[[0, 3, -12, 22, 14, -18, -12],
 [0, 7, -81, 42, 24, -32, -21],
 [1, -7, 25, -51, -29, 39, 27]] >> 25

[[8, -66, 18, 14, 27],
 [6, -3, -19, -3, 25],
 [-1, 6, 15, -45, 34]] >> 15

[[75, 69, -15, 44, 87, 76],
 [20, -44, 6, -6, 9, -62],
 [57, -38, 19, 26, 56, -20]] >> 19

[[14, 22, -47, 18, 14],
 [-50, -64, 11, -63, -43],
 [9, 8, -52, 9, 1]] >> -52

[[-3, -10, 15, -76, 20],
 [-76, 0, -1, 6, -1],
 [67, 4, -1, 2, 0]] >> -1

[[-46, -76, -1, -84],
 [-85, -67, -80, -5],
 [41, 11, -58, 8]] >> -58
---
[ -4  16  -9  72 -16] ==> -9

[[ 15 -77  44 -40 -19   8]
 [ 42  71 -33  22 -36  17]] ==> 44

[ 76  32  54 -44] ==> 54

[ 33  42  25 -87  40 -71] ==> 25

[[ 61  35  51 -40  10 -10   3]
 [-41  35  68   3  10 -10   3]
 [ 61  35  44 -65  10 -10  45]] ==> 51

[ 4 66 -1 -2 12] ==> -1

[ 43 -49 -12 -74  30 -22] ==> -12

[-49  25  73 -56] ==> 73
---
189  172  171  180   45  183  154
 24   27   29    8  198    7   52
→ 198, 7

6472  5620  8597  5431  2271  6623  5753
5685  4211  4019  5431  6828  6623  6649
→ 8597, 2271

 614   761  -923   739   694 → 761, -923

34  43  18  80 → 80, 18

92  38  51  15  37  57 → 92, 15

 99  187  140  120  132  114
181  151   79  214  102   84
170   37  105   71  206   12
→ 214, 12

-40   18   15  -30   27 → 27, -40

5806  7787  8754  5559  2126 → 8754, 2126

3365  2115  6006  8291 → 8291, 2115

409  658  812  183 → 812, 183
---
[[  1  24  23  -4]
 [ 49  16  13 -45]
 [ 64 -66   4  40]] result: 4

[[ 39 -77 -43  59   3]
 [ 20 -38   6 -16  14]
 [-11 -39  -8 -18   6]] result: -18

[[ 83 -18 -48  32 -34 -23]
 [-40  -7  65 -43   6  64]
 [-86  37  -2  -3  50 -34]] result: 50

[[ 49  12  25  25  21]
 [ 67 -47  -7  18  -2]
 [ 23  23   3  30  23]] result: 30

[[ 0 -1 88  3]
 [ 0 -1 63  3]
 [ 0 -2 78  4]] result: 78

[[ 87  22   7  11]
 [ 17  28  36   9]
 [-30  19  34  49]] result: 34

[[-14 -14  11 -42]
 [ -8 -17   1 -37]
 [-48 -63 -58 -60]] result: -58

[[-25  81  44  -2]
 [-22  53  25  -7]
 [-39  32  -3   3]] result: -3
---
[[8, 619, 534, 683], [117, 471, 618, 874]] -> 874, 8
[3, 7, 1, 7, 8] -> 8, 1
[-2, 35, 47, -30, -25, 37] -> 47, -30
[-24, 33, 41, 13, -31] -> 41, -31
[52, 71, 199, 164, 137, 160, 135] -> 199, 52
[38, -23, 1, -28, 43, -24] -> 43, -28
[5, 33, 10, -36] -> 33, -36
---
-0.7  -1.0   0.9   1.5  -0.7 => -1.0

  17.5    -5.7    84.2   -60.5   141.7  -111.8 => 84.2

 0.02  -0.03   0.05   0.05   0.12  -0.10  -0.01
-0.04   0.06   0.02   0.12   0.09   0.08  -0.12
-0.08   0.01  -0.02  -0.11   0.01  -0.03  -0.17
=> -0.11

 112.6  -119.5    -3.5   -46.9 => 112.6

 -64.38   121.96    38.42   -69.61  -194.23    -9.70 => 38.42

-13.2   -5.4   -0.5    7.1   16.3  -15.4 => -0.5
---
[[  5  10  77 -35 -55  46   2]
 [  4 -34  -1  33  61  57  56]] ==> -34

[[-16 -42   1  17 -13  21]
 [ -8   3 -20  13  -6 -30]
 [-22  27 -64  29  31   0]] ==> 3

[[47 57  7 76 -1  7 37]
 [48 22  0 56  0  5 62]] ==> 22

[[-68 -32  73  86  65]
 [ 68  16  65 -46  23]] ==> 16

[[-16 -69  34   3 -16]
 [ 19   0  43  26 -29]] ==> 0

[[ -8 -47 -25 -24 -24]
 [  7  10 -66 -11 -38]] ==> 10

[[49 37 52 51 26]
 [20 67 62 66 79]
 [50 58 57 44 51]] ==> 67

[[-19  66  -9 -27]
 [-45   2 -64  18]
 [ 36  25   1   0]] ==> 2
